Where the symbols take the objects:
Q420 $ Q841
Q420 + Q189
Q420 % Q185
Q420 * Q521
Q420 § Q425
Q788 & Q829
Q788 + Q955
Q788 % Q683
Q788 * Q279
Q788 § Q775
Q392 & Q173
Q392 + Q732
Q392 % Q376
Q392 § Q562
Q249 $ Q326
Q249 + Q484
Q249 % Q954
Q249 * Q67
Q249 § Q569
Q302 $ Q301
Q302 & Q954
Q302 + Q307
Q302 % Q598
Q302 * Q226
Q302 § Q326
Q700 $ Q501
Q700 & Q809
Q700 + Q331
Q700 % Q234
Q700 § Q202
Q841 $ Q834
Q841 & Q420
Q841 + Q43
Q841 % Q22
Q841 * Q224
Q841 § Q97
Q621 & Q190
Q621 + Q686
Q621 % Q247
Q621 * Q512
Q621 § Q681
Q931 $ Q230
Q931 & Q43
Q931 % Q384
Q931 * Q834
Q931 § Q850
Q465 $ Q643
Q465 & Q661
Q465 + Q340
Q465 % Q536
Q465 * Q40
Q465 § Q22
Q920 $ Q85
Q920 & Q801
Q920 + Q22
Q920 % Q40
Q920 * Q307
Q920 § Q224
Q425 $ Q97
Q425 + Q780
Q425 % Q420
Q425 * Q928
Q425 § Q884
Q879 & Q887
Q879 + Q705
Q879 % Q968
Q879 * Q130
Q879 § Q502
Q266 $ Q732
Q266 & Q326
Q266 + Q578
Q266 % Q301
Q266 * Q173
Q266 § Q215
Q146 $ Q598
Q146 + Q369
Q146 % Q414
Q146 * Q459
Q146 § Q954
Q224 $ Q80
Q224 & Q521
Q224 + Q841
Q224 % Q920
Q224 * Q903
Q224 § Q577
Q601 $ Q352
Q601 + Q207
Q601 % Q309
Q601 * Q414
Q601 § Q369
Q780 $ Q180
Q780 % Q189
Q780 * Q425
Q780 § Q651
Q295 & Q108
Q295 % Q272
Q295 * Q968
Q295 § Q705
Q721 $ Q512
Q721 & Q626
Q721 + Q190
Q721 % Q464
Q721 § Q338
Q207 $ Q500
Q207 + Q884
Q207 % Q928
Q207 * Q601
Q207 § Q288
Q80 $ Q683
Q80 & Q224
Q80 + Q834
Q80 % Q85
Q80 * Q578
Q80 § Q829
Q816 $ Q279
Q816 & Q983
Q816 + Q829
Q816 % Q578
Q816 * Q215
Q816 § Q797
Q130 & Q85
Q130 + Q879
Q130 % Q778
Q130 * Q504
Q130 § Q683
Q598 $ Q190
Q598 & Q146
Q598 + Q107
Q598 % Q477
Q598 * Q626
Q598 § Q302
Q384 $ Q705
Q384 & Q659
Q384 % Q108
Q384 * Q887
Q384 § Q931
Q661 $ Q465
Q661 + Q506
Q661 % Q884
Q661 * Q288
Q661 § Q185
Q887 $ Q879
Q887 & Q22
Q887 + Q384
Q887 % Q643
Q887 * Q85
Q887 § Q834
Q850 $ Q475
Q850 & Q180
Q850 % Q931
Q850 * Q211
Q850 § Q368
Q352 $ Q797
Q352 & Q601
Q352 + Q500
Q352 % Q983
Q352 * Q477
Q352 § Q107
Q732 & Q266
Q732 + Q786
Q732 % Q681
Q732 * Q392
Q732 § Q508
Q309 $ Q983
Q309 + Q928
Q309 % Q484
Q309 * Q569
Q309 § Q601
Q190 $ Q621
Q190 & Q598
Q190 + Q148
Q190 % Q943
Q190 * Q721
Q190 § Q301
Q414 $ Q477
Q414 + Q601
Q414 % Q569
Q414 * Q383
Q414 § Q146
Q180 $ Q850
Q180 & Q780
Q180 % Q43
Q180 * Q97
Q180 § Q312
Q903 $ Q578
Q903 & Q484
Q903 + Q224
Q903 % Q307
Q903 * Q326
Q903 § Q983
Q681 & Q301
Q681 + Q504
Q681 % Q621
Q681 * Q376
Q681 § Q732
Q659 $ Q384
Q659 & Q613
Q659 % Q340
Q659 * Q22
Q659 § Q43
Q775 & Q994
Q775 + Q935
Q775 % Q788
Q775 * Q227
Q775 § Q778
Q312 $ Q368
Q312 & Q651
Q312 % Q180
Q312 * Q536
Q312 § Q340
Q501 $ Q562
Q501 & Q700
Q501 + Q215
Q501 % Q173
Q501 § Q464
Q801 $ Q920
Q801 + Q185
Q801 % Q288
Q801 * Q718
Q801 § Q521
Q247 & Q943
Q247 + Q227
Q247 % Q508
Q247 * Q362
Q247 § Q621
Q301 $ Q681
Q301 & Q302
Q301 + Q995
Q301 % Q190
Q301 * Q338
Q301 § Q266
Q504 & Q995
Q504 + Q130
Q504 % Q686
Q504 * Q681
Q504 § Q786
Q562 & Q501
Q562 + Q508
Q562 % Q392
Q562 § Q362
Q786 & Q578
Q786 + Q683
Q786 % Q504
Q786 * Q732
Q786 § Q279
Q683 & Q80
Q683 + Q502
Q683 % Q130
Q683 * Q786
Q683 § Q788
Q67 $ Q234
Q67 + Q249
Q67 % Q388
Q67 § Q809
Q512 & Q721
Q512 + Q621
Q512 % Q362
Q512 § Q376
Q797 $ Q227
Q797 & Q352
Q797 + Q994
Q797 % Q816
Q797 * Q943
Q797 § Q148
Q211 $ Q955
Q211 & Q97
Q211 + Q850
Q211 % Q834
Q211 * Q829
Q211 § Q916
Q536 $ Q916
Q536 & Q884
Q536 + Q312
Q536 % Q97
Q536 * Q500
Q536 § Q465
Q968 & Q643
Q968 + Q295
Q968 % Q935
Q968 * Q778
Q968 § Q879
Q809 $ Q700
Q809 + Q569
Q809 % Q67
Q809 § Q383
Q651 $ Q312
Q651 % Q780
Q651 * Q884
Q651 § Q506
Q230 & Q931
Q230 % Q705
Q230 * Q502
Q230 § Q475
Q502 & Q834
Q502 + Q230
Q502 % Q879
Q502 * Q683
Q502 § Q955
Q464 $ Q362
Q464 & Q202
Q464 + Q943
Q464 % Q501
Q464 § Q721
Q189 $ Q43
Q189 % Q613
Q189 * Q420
Q189 § Q780
Q369 $ Q107
Q369 + Q288
Q369 % Q601
Q369 * Q146
Q369 § Q718
Q983 $ Q816
Q983 & Q309
Q983 + Q577
Q983 % Q903
Q983 * Q331
Q983 § Q352
Q307 $ Q995
Q307 & Q718
Q307 + Q920
Q307 % Q107
Q307 * Q302
Q307 § Q903
Q227 & Q797
Q227 + Q775
Q227 % Q279
Q227 * Q247
Q227 § Q686
Q148 $ Q686
Q148 & Q107
Q148 + Q938
Q148 % Q797
Q148 * Q190
Q148 § Q995
Q500 $ Q994
Q500 & Q207
Q500 + Q536
Q500 % Q577
Q500 * Q352
Q500 § Q40
Q954 $ Q302
Q954 + Q718
Q954 % Q146
Q954 * Q388
Q954 § Q249
Q215 $ Q508
Q215 & Q331
Q215 + Q816
Q215 % Q266
Q215 * Q501
Q215 § Q943
Q643 $ Q968
Q643 & Q465
Q643 + Q108
Q643 % Q916
Q643 * Q938
Q643 § Q887
Q202 $ Q464
Q202 & Q383
Q202 + Q477
Q202 % Q700
Q202 § Q626
Q569 $ Q331
Q569 + Q309
Q569 % Q249
Q569 * Q809
Q569 § Q414
Q686 & Q148
Q686 + Q778
Q686 % Q227
Q686 * Q621
Q686 § Q504
Q578 $ Q786
Q578 & Q903
Q578 + Q80
Q578 % Q995
Q578 * Q266
Q578 § Q816
Q279 & Q816
Q279 + Q788
Q279 % Q786
Q279 * Q508
Q279 § Q227
Q884 $ Q536
Q884 + Q651
Q884 % Q425
Q884 * Q207
Q884 § Q661
Q613 $ Q659
Q613 % Q506
Q613 * Q185
Q613 § Q189
Q340 $ Q108
Q340 & Q506
Q340 % Q312
Q340 * Q465
Q340 § Q659
Q388 $ Q226
Q388 + Q954
Q388 % Q459
Q388 § Q67
Q85 $ Q130
Q85 & Q920
Q85 + Q887
Q85 % Q938
Q85 * Q995
Q85 § Q80
Q22 $ Q887
Q22 & Q185
Q22 + Q659
Q22 % Q465
Q22 * Q920
Q22 § Q841
Q829 $ Q788
Q829 & Q577
Q829 + Q211
Q829 % Q80
Q829 * Q816
Q829 § Q994
Q477 $ Q943
Q477 & Q414
Q477 + Q352
Q477 % Q331
Q477 * Q202
Q477 § Q598
Q40 $ Q938
Q40 & Q288
Q40 + Q465
Q40 % Q500
Q40 * Q107
Q40 § Q920
Q834 $ Q502
Q834 & Q841
Q834 + Q931
Q834 % Q887
Q834 * Q80
Q834 § Q211
Q955 & Q211
Q955 + Q475
Q955 % Q502
Q955 * Q788
Q955 § Q935
Q338 $ Q376
Q338 & Q226
Q338 + Q301
Q338 % Q721
Q338 § Q173
Q108 $ Q295
Q108 & Q340
Q108 % Q368
Q108 * Q643
Q108 § Q384
Q272 & Q368
Q272 % Q475
Q272 * Q935
Q272 § Q295
Q626 $ Q721
Q626 & Q459
Q626 + Q598
Q626 % Q202
Q626 § Q226
Q326 $ Q266
Q326 & Q249
Q326 + Q903
Q326 % Q302
Q326 * Q234
Q326 § Q331
Q718 $ Q307
Q718 + Q801
Q718 % Q369
Q718 * Q954
Q718 § Q484
Q226 $ Q338
Q226 & Q388
Q226 + Q302
Q226 % Q626
Q226 § Q234
Q994 $ Q775
Q994 & Q500
Q994 + Q916
Q994 % Q829
Q994 * Q797
Q994 § Q938
Q383 $ Q202
Q383 + Q414
Q383 % Q809
Q383 § Q459
Q943 $ Q247
Q943 & Q477
Q943 + Q797
Q943 % Q215
Q943 * Q464
Q943 § Q190
Q376 & Q338
Q376 + Q681
Q376 % Q512
Q376 § Q392
Q484 $ Q903
Q484 + Q521
Q484 % Q718
Q484 * Q249
Q484 § Q309
Q938 $ Q778
Q938 & Q40
Q938 + Q643
Q938 % Q994
Q938 * Q148
Q938 § Q85
Q362 & Q464
Q362 + Q247
Q362 % Q562
Q362 § Q512
Q173 $ Q392
Q173 & Q234
Q173 + Q266
Q173 % Q338
Q173 § Q501
Q459 $ Q626
Q459 + Q146
Q459 % Q383
Q459 § Q388
Q475 & Q850
Q475 % Q230
Q475 * Q955
Q475 § Q272
Q995 $ Q504
Q995 & Q307
Q995 + Q85
Q995 % Q148
Q995 * Q301
Q995 § Q578
Q928 $ Q577
Q928 + Q425
Q928 % Q521
Q928 * Q309
Q928 § Q207
Q705 & Q384
Q705 % Q295
Q705 * Q879
Q705 § Q230
Q331 $ Q215
Q331 & Q569
Q331 + Q983
Q331 % Q326
Q331 * Q700
Q331 § Q477
Q935 & Q916
Q935 + Q272
Q935 % Q955
Q935 * Q775
Q935 § Q968
Q508 & Q215
Q508 + Q279
Q508 % Q732
Q508 * Q562
Q508 § Q247
Q577 $ Q829
Q577 & Q928
Q577 + Q97
Q577 % Q224
Q577 * Q983
Q577 § Q500
Q288 $ Q40
Q288 + Q661
Q288 % Q207
Q288 * Q369
Q288 § Q801
Q916 $ Q935
Q916 & Q536
Q916 + Q368
Q916 % Q211
Q916 * Q994
Q916 § Q643
Q506 $ Q340
Q506 % Q651
Q506 * Q661
Q506 § Q613
Q107 $ Q148
Q107 & Q369
Q107 + Q40
Q107 % Q352
Q107 * Q598
Q107 § Q307
Q234 $ Q173
Q234 & Q67
Q234 + Q326
Q234 % Q226
Q234 § Q700
Q97 $ Q211
Q97 & Q425
Q97 + Q180
Q97 % Q841
Q97 * Q577
Q97 § Q536
Q778 & Q938
Q778 + Q968
Q778 % Q775
Q778 * Q686
Q778 § Q130
Q521 $ Q224
Q521 + Q420
Q521 % Q801
Q521 * Q484
Q521 § Q928
Q185 $ Q22
Q185 + Q613
Q185 % Q661
Q185 * Q801
Q185 § Q420
Q368 $ Q272
Q368 & Q312
Q368 % Q850
Q368 * Q916
Q368 § Q108
Q43 $ Q931
Q43 & Q189
Q43 % Q659
Q43 * Q841
Q43 § Q180

In the rows, zero is written as 50.

The rows follow the links: the fewer symbols apart two objects are, the more alike their rows tend to be.

Rows of some objects; one shown again gets a slightly different row:
Q834	55,50,48,60,47,23,45,36,76,45,59,53,65,60,65,50,39,36,40,54,40,46,11,61,64,75,56,46,27,50,58,50,73,54,47,61,61,46,52,61,50,57,48,43,68,34,48,93,47,60,45,59,45,94,80,47,43,41,79,29,57,45,45,52,42,38
Q521	33,42,48,55,41,57,25,36,57,35,52,61,44,82,69,46,41,62,48,33,83,55,20,71,41,53,56,59,53,46,52,22,46,65,85,71,61,43,58,35,53,53,57,22,24,42,50,65,33,32,54,28,57,60,43,57,57,32,68,69,45,43,28,51,50,55
Q226	46,60,61,37,67,56,64,67,73,33,35,39,53,47,56,46,56,62,77,29,74,65,53,68,41,42,31,63,61,28,50,40,56,69,59,69,58,14,52,29,59,56,46,47,31,47,29,34,52,33,60,55,81,57,35,17,68,55,51,68,76,52,44,55,64,61
Q383	31,47,53,42,42,78,47,52,25,43,47,66,35,57,49,45,53,70,59,44,72,59,68,49,30,27,51,63,67,45,38,40,23,48,71,42,47,62,58,33,50,36,54,50,21,65,56,18,44,35,54,43,63,15,27,74,59,48,24,80,40,50,52,52,56,59
Q780	33,40,49,54,29,65,20,32,38,46,57,81,38,77,70,49,44,64,39,51,69,51,37,58,43,49,62,61,51,54,49,29,34,56,87,50,56,76,68,41,44,36,60,27,29,51,61,64,40,49,52,30,43,45,52,83,45,30,56,67,28,47,34,55,37,64
Q307	52,56,54,47,70,53,42,59,72,39,32,35,49,63,63,54,58,63,62,27,73,60,46,67,45,54,34,53,63,47,60,37,69,74,59,77,56,12,50,39,54,71,52,35,31,39,32,52,52,27,60,30,59,57,33,11,64,50,72,59,67,50,31,45,60,62
Q916	63,50,44,56,44,55,47,49,24,72,56,59,43,39,37,60,56,43,35,75,22,37,77,26,58,50,58,40,46,73,49,70,41,31,36,25,36,87,51,70,35,44,53,61,69,60,69,47,60,70,45,46,20,26,60,69,32,56,40,38,33,53,60,51,42,49
Q502	64,51,48,59,52,21,57,44,74,54,60,43,71,44,52,51,43,29,43,57,28,45,25,55,68,72,54,40,26,49,56,61,71,48,31,55,55,44,47,65,54,55,44,54,79,39,50,81,51,69,43,70,43,91,79,42,44,51,68,20,60,50,58,54,45,33
Q938	77,60,51,49,71,53,57,68,49,72,37,30,49,28,40,67,70,47,55,60,27,45,93,30,61,55,36,38,63,74,57,71,65,49,23,48,38,46,43,70,42,69,52,61,67,51,44,34,70,56,50,34,29,30,43,17,45,63,61,36,53,52,48,43,54,62
Q266	46,47,51,52,48,23,68,46,74,33,61,39,71,49,45,35,32,34,57,38,55,54,5,64,52,59,54,49,33,25,49,51,57,47,43,61,63,28,43,43,68,53,41,58,61,43,45,65,39,49,48,88,73,92,62,44,59,52,49,40,72,50,65,51,61,23
Q661	48,52,52,46,56,76,28,55,41,56,34,59,30,65,66,63,67,75,51,46,67,55,74,52,42,42,44,57,73,65,51,37,51,69,76,58,42,55,61,46,40,55,63,29,24,53,48,39,55,38,59,6,39,20,35,43,50,47,64,72,37,50,22,50,43,80
Q211	51,41,42,61,30,37,45,30,42,55,72,63,61,54,48,45,34,32,25,67,33,42,26,45,60,62,71,44,27,55,51,57,45,31,47,37,53,80,51,63,49,37,50,53,70,50,69,78,42,72,38,63,34,67,77,88,36,42,50,33,36,47,60,53,40,30
Q994	61,49,42,55,43,57,52,50,18,71,59,51,46,35,29,55,52,40,36,71,26,41,80,25,53,48,58,39,48,67,47,66,38,24,32,23,36,80,42,66,42,45,51,66,71,62,69,35,55,67,44,51,28,22,50,71,37,58,31,40,34,54,69,44,49,42
Q943	50,49,46,49,47,58,72,57,23,59,59,47,49,30,22,47,48,41,52,62,37,50,74,31,45,36,56,44,53,51,40,68,29,24,32,23,42,63,40,50,53,39,50,80,61,69,60,19,53,56,47,72,51,21,39,68,48,64,12,51,48,57,83,46,59,37
Q788	57,45,43,57,41,29,63,39,47,57,70,45,66,41,34,47,35,25,35,66,24,43,32,40,63,62,62,37,26,52,49,67,49,24,26,34,53,62,40,65,54,46,44,69,82,50,62,64,45,67,40,78,39,71,70,67,41,54,44,23,50,50,76,50,48,22
Q425	31,38,47,55,31,66,20,32,33,42,58,75,38,78,67,45,40,62,36,48,74,49,34,58,41,47,64,58,53,55,47,27,32,53,85,51,55,71,60,40,45,40,60,29,27,54,65,60,35,43,53,31,48,39,47,86,50,30,54,67,28,46,33,52,40,55
Q312	49,50,49,54,39,73,31,43,24,65,49,72,33,55,60,58,60,66,37,69,44,43,80,39,50,43,58,57,57,68,48,51,35,50,64,36,40,87,64,58,33,34,61,40,42,58,63,48,55,64,49,24,27,20,56,79,35,43,48,59,21,51,37,56,34,74
Q301	61,61,54,43,73,36,76,68,79,45,40,24,64,34,46,51,56,43,70,38,48,58,46,59,54,57,35,47,51,40,56,56,76,60,29,65,54,7,40,48,59,67,43,62,60,39,29,48,56,43,54,66,68,72,46,5,62,64,58,42,82,51,56,49,64,46
Q778	76,60,51,49,66,40,67,66,52,68,45,31,56,26,37,60,65,35,51,63,18,43,76,32,66,59,42,38,47,66,55,75,66,43,18,40,39,47,41,71,43,64,49,69,76,49,47,45,68,65,45,56,33,49,58,22,44,67,55,26,60,53,60,47,53,47
Q621	69,61,50,46,67,40,82,69,55,63,46,26,57,19,30,56,61,36,60,59,24,48,74,36,60,49,41,41,51,53,50,75,60,44,13,41,41,40,39,62,51,56,45,76,76,53,44,33,66,62,50,71,46,48,50,28,49,70,38,34,67,55,71,46,61,44
Q955	60,48,46,61,41,30,59,38,52,60,68,52,65,42,41,49,39,26,33,68,22,41,33,40,66,65,63,42,26,55,51,67,55,30,27,38,51,67,45,66,49,45,47,63,83,47,63,72,50,74,40,76,36,72,75,66,38,52,46,23,46,52,68,50,44,29
Q302	47,56,58,40,70,55,55,65,72,36,34,35,51,54,59,51,56,63,73,25,75,63,48,66,44,46,34,59,65,39,53,36,62,71,59,75,57,12,49,34,59,66,50,39,32,43,30,41,51,25,58,44,73,55,30,12,68,52,60,65,72,50,39,47,65,61
Q464	46,51,53,45,48,58,76,60,28,54,54,51,50,28,27,45,53,46,58,62,41,51,74,35,44,31,51,51,53,44,37,65,27,30,34,24,40,60,44,48,54,34,43,80,59,69,57,16,57,56,51,80,57,29,41,68,51,66,10,55,51,57,81,53,60,40

Each walk starts at a row. The symbols on each line, taken left to right, move it on to the next object.
Answer with the object's row; about right is enough.
start 58,54,52,47,50,44,80,56,41,58,57,44,60,22,25,45,53,35,56,63,26,48,68,33,53,40,50,45,44,45,45,73,38,29,21,30,43,59,42,56,55,40,41,82,72,63,55,28,58,65,45,84,55,44,54,58,48,67,18,39,56,59,84,51,58,35
& % + * + + * 41,41,44,55,33,38,66,40,40,42,74,55,64,45,29,36,27,31,45,55,49,49,25,47,46,44,67,46,33,35,40,55,29,22,42,35,55,58,41,47,62,37,40,69,64,58,66,47,36,54,44,89,62,59,57,81,51,50,22,44,51,51,83,51,58,16
+ & % $ § & & % 29,44,48,50,42,57,28,40,55,31,50,62,47,79,67,41,38,62,53,29,88,57,21,69,37,50,53,58,55,37,50,24,45,62,83,68,63,40,54,32,56,54,56,25,21,43,49,60,32,25,55,35,66,61,39,58,60,35,60,71,50,44,33,50,54,51
start 36,48,52,43,41,73,62,55,25,49,52,61,43,42,37,46,51,60,60,50,61,55,77,42,33,24,53,62,66,43,36,47,18,40,58,33,43,62,51,38,50,31,49,61,35,70,59,12,48,42,53,60,63,15,31,75,54,58,9,73,43,55,69,52,59,53
% & § + $ & $ & 31,47,49,47,39,79,38,49,21,48,46,63,34,61,46,46,53,67,51,43,76,55,68,49,33,30,53,60,66,52,42,35,22,46,74,43,47,59,55,35,48,42,53,46,20,65,59,22,44,34,60,36,57,14,27,72,56,48,29,79,35,47,51,47,57,58
$ & + % * + * $ * 24,42,51,46,30,56,56,41,36,33,66,67,50,58,43,32,34,51,57,46,72,58,31,56,34,33,63,61,48,28,36,40,19,38,67,42,57,60,52,31,62,27,45,57,33,62,62,38,34,43,49,76,79,47,45,89,57,46,19,68,47,50,70,57,57,36
start 74,60,49,49,70,39,73,65,53,65,45,26,58,21,32,59,61,36,57,57,21,48,75,32,62,56,40,37,49,60,53,75,64,42,11,42,38,43,40,68,50,60,44,72,78,53,43,40,68,62,46,63,39,47,52,22,48,70,47,31,61,56,67,43,58,46
& $ § % § § § & % 50,46,47,54,49,21,59,42,74,37,65,40,72,56,49,40,29,32,47,41,53,49,5,64,57,65,58,42,32,35,54,48,61,46,42,62,63,32,40,50,64,61,41,51,63,36,47,76,39,49,46,74,64,93,62,43,56,48,61,30,69,46,57,49,55,23
& * $ % & * $ 56,62,60,40,72,37,80,69,81,41,42,29,64,30,47,51,57,46,77,38,48,61,49,63,53,48,33,54,55,29,54,58,66,62,33,61,52,14,42,44,62,58,41,63,54,43,27,41,61,47,56,74,75,70,47,12,62,66,51,47,83,56,61,51,66,52
start 44,53,49,46,59,65,28,51,61,42,34,53,38,70,69,55,55,69,57,33,79,57,46,65,41,52,42,57,67,55,55,28,59,74,76,75,56,35,57,38,50,61,58,26,22,43,41,54,49,27,58,15,55,47,34,33,59,40,75,68,51,45,18,49,51,71
$ + * § $ 54,46,49,57,47,19,47,39,76,43,61,41,70,58,55,45,35,32,40,44,45,48,6,61,61,72,56,43,28,42,55,49,71,49,43,65,63,35,44,55,58,59,47,46,69,34,48,87,42,56,46,65,51,98,71,45,53,43,73,28,62,45,50,50,50,28
% $ § & $ 61,51,47,57,52,18,61,46,72,51,60,39,73,42,46,50,40,29,43,54,30,44,24,52,65,70,57,39,29,47,58,63,69,43,27,53,56,40,40,61,57,56,43,59,83,37,48,80,48,62,43,73,49,90,75,42,47,53,63,20,65,48,62,50,51,26
start 43,51,54,45,60,65,33,52,59,37,34,51,40,70,65,51,54,69,63,27,81,59,48,67,40,47,42,59,69,47,56,29,57,73,76,74,55,28,55,36,52,64,59,27,18,47,39,48,47,22,57,21,61,44,29,28,62,42,67,73,54,48,25,46,57,66
* % + $ $ % § & 56,56,48,43,66,75,46,68,38,60,28,38,32,47,46,59,70,66,62,41,62,53,92,43,43,37,35,50,77,65,49,46,50,59,51,53,38,39,46,47,42,65,58,46,33,58,41,19,59,34,61,17,48,11,20,26,56,57,50,67,49,53,39,42,60,71
$ & + § § % % 60,57,50,45,66,77,37,62,36,61,29,44,32,51,52,64,73,66,55,49,55,51,93,43,46,45,37,48,75,73,56,49,56,62,55,54,39,49,52,50,40,66,61,40,34,55,42,29,63,39,59,10,37,14,28,28,52,55,59,64,45,50,30,42,51,78
start 44,51,51,44,57,78,36,58,38,52,35,50,31,61,56,54,65,73,58,38,74,56,77,54,37,36,40,55,75,61,49,35,43,65,71,57,44,45,55,38,43,56,60,38,20,55,46,26,51,27,62,17,51,14,19,43,56,46,50,77,44,50,33,46,55,73
§ % $ * § * § 27,47,57,44,43,44,60,46,68,25,57,54,59,61,56,34,34,53,62,30,79,63,14,74,40,44,49,63,50,19,44,34,42,60,68,64,67,27,54,27,65,43,45,48,32,48,40,52,37,34,55,73,88,73,47,52,65,44,42,66,65,48,55,54,60,42
+ % % § % * % + 36,44,48,44,39,73,53,55,15,51,49,58,37,48,35,45,49,61,56,52,64,52,74,40,33,27,55,54,65,49,41,48,19,36,58,32,43,66,49,40,48,40,54,61,35,68,63,13,46,40,55,50,54,8,27,76,54,56,16,73,36,50,66,48,60,50
start 65,61,54,44,68,46,86,66,56,57,44,32,62,14,29,55,62,40,63,59,26,52,78,39,56,45,37,46,50,45,50,74,55,43,17,38,43,40,43,58,52,51,40,78,71,57,41,29,66,59,47,77,56,45,50,26,50,72,33,39,66,58,76,50,59,49
& § + § $ 57,52,51,52,53,21,74,51,72,44,63,37,72,38,39,43,41,29,53,49,34,51,23,53,60,62,52,44,28,34,52,64,61,40,25,51,57,33,40,55,63,52,39,65,77,43,46,66,48,59,44,90,61,89,66,40,54,57,50,27,72,51,70,50,57,22
& % § $ * 53,54,54,50,53,24,81,51,72,41,60,36,70,34,39,41,40,32,59,52,37,51,25,56,57,58,48,48,32,29,51,65,58,42,28,50,58,33,43,52,63,48,37,69,74,46,46,61,48,58,43,94,67,86,66,44,56,56,44,30,71,53,73,53,57,25
start 44,42,41,60,30,37,58,35,36,45,74,55,60,54,31,37,26,29,36,56,45,48,22,44,52,53,73,42,30,43,42,55,35,18,40,33,56,63,40,53,60,43,44,66,68,54,69,59,34,58,43,81,53,61,59,86,49,49,30,38,46,48,74,46,53,14
+ & * + * & * * 23,41,52,47,31,66,44,41,35,35,57,70,45,67,50,34,39,64,51,40,80,58,36,60,31,31,61,63,55,34,41,31,20,48,81,49,55,55,55,27,58,34,50,45,21,60,54,34,33,35,52,56,71,37,35,86,58,43,28,79,42,47,53,55,55,48
+ + * § § 43,53,55,41,56,78,42,60,39,47,34,50,32,55,53,50,60,75,64,36,75,61,77,52,36,33,41,59,75,54,47,36,40,62,71,58,46,42,53,35,47,56,57,43,19,58,45,21,53,29,62,25,59,15,19,42,61,50,42,77,44,50,41,48,58,70
start 26,34,42,56,24,56,34,34,26,40,68,68,48,72,47,35,26,50,39,42,73,52,22,56,38,44,72,52,43,43,41,33,22,35,70,45,58,66,46,37,56,40,51,48,37,58,68,51,26,39,50,57,58,48,43,96,50,38,34,65,36,45,59,48,54,29
$ % + & $ * % $ 72,60,51,53,70,28,72,60,75,55,47,24,67,29,40,54,53,32,56,50,29,47,47,49,62,64,39,37,40,49,58,66,76,51,18,56,50,26,40,62,56,68,43,66,80,40,37,59,59,56,46,67,52,76,58,14,53,63,62,25,71,53,60,48,58,40
& % § $ * 69,57,54,47,69,28,76,65,74,53,46,27,69,29,39,51,51,33,65,50,31,53,49,49,62,61,39,42,45,44,55,68,72,49,18,56,48,25,38,58,59,63,41,69,76,42,38,55,58,55,46,74,58,76,57,16,56,66,56,28,74,55,66,50,59,39
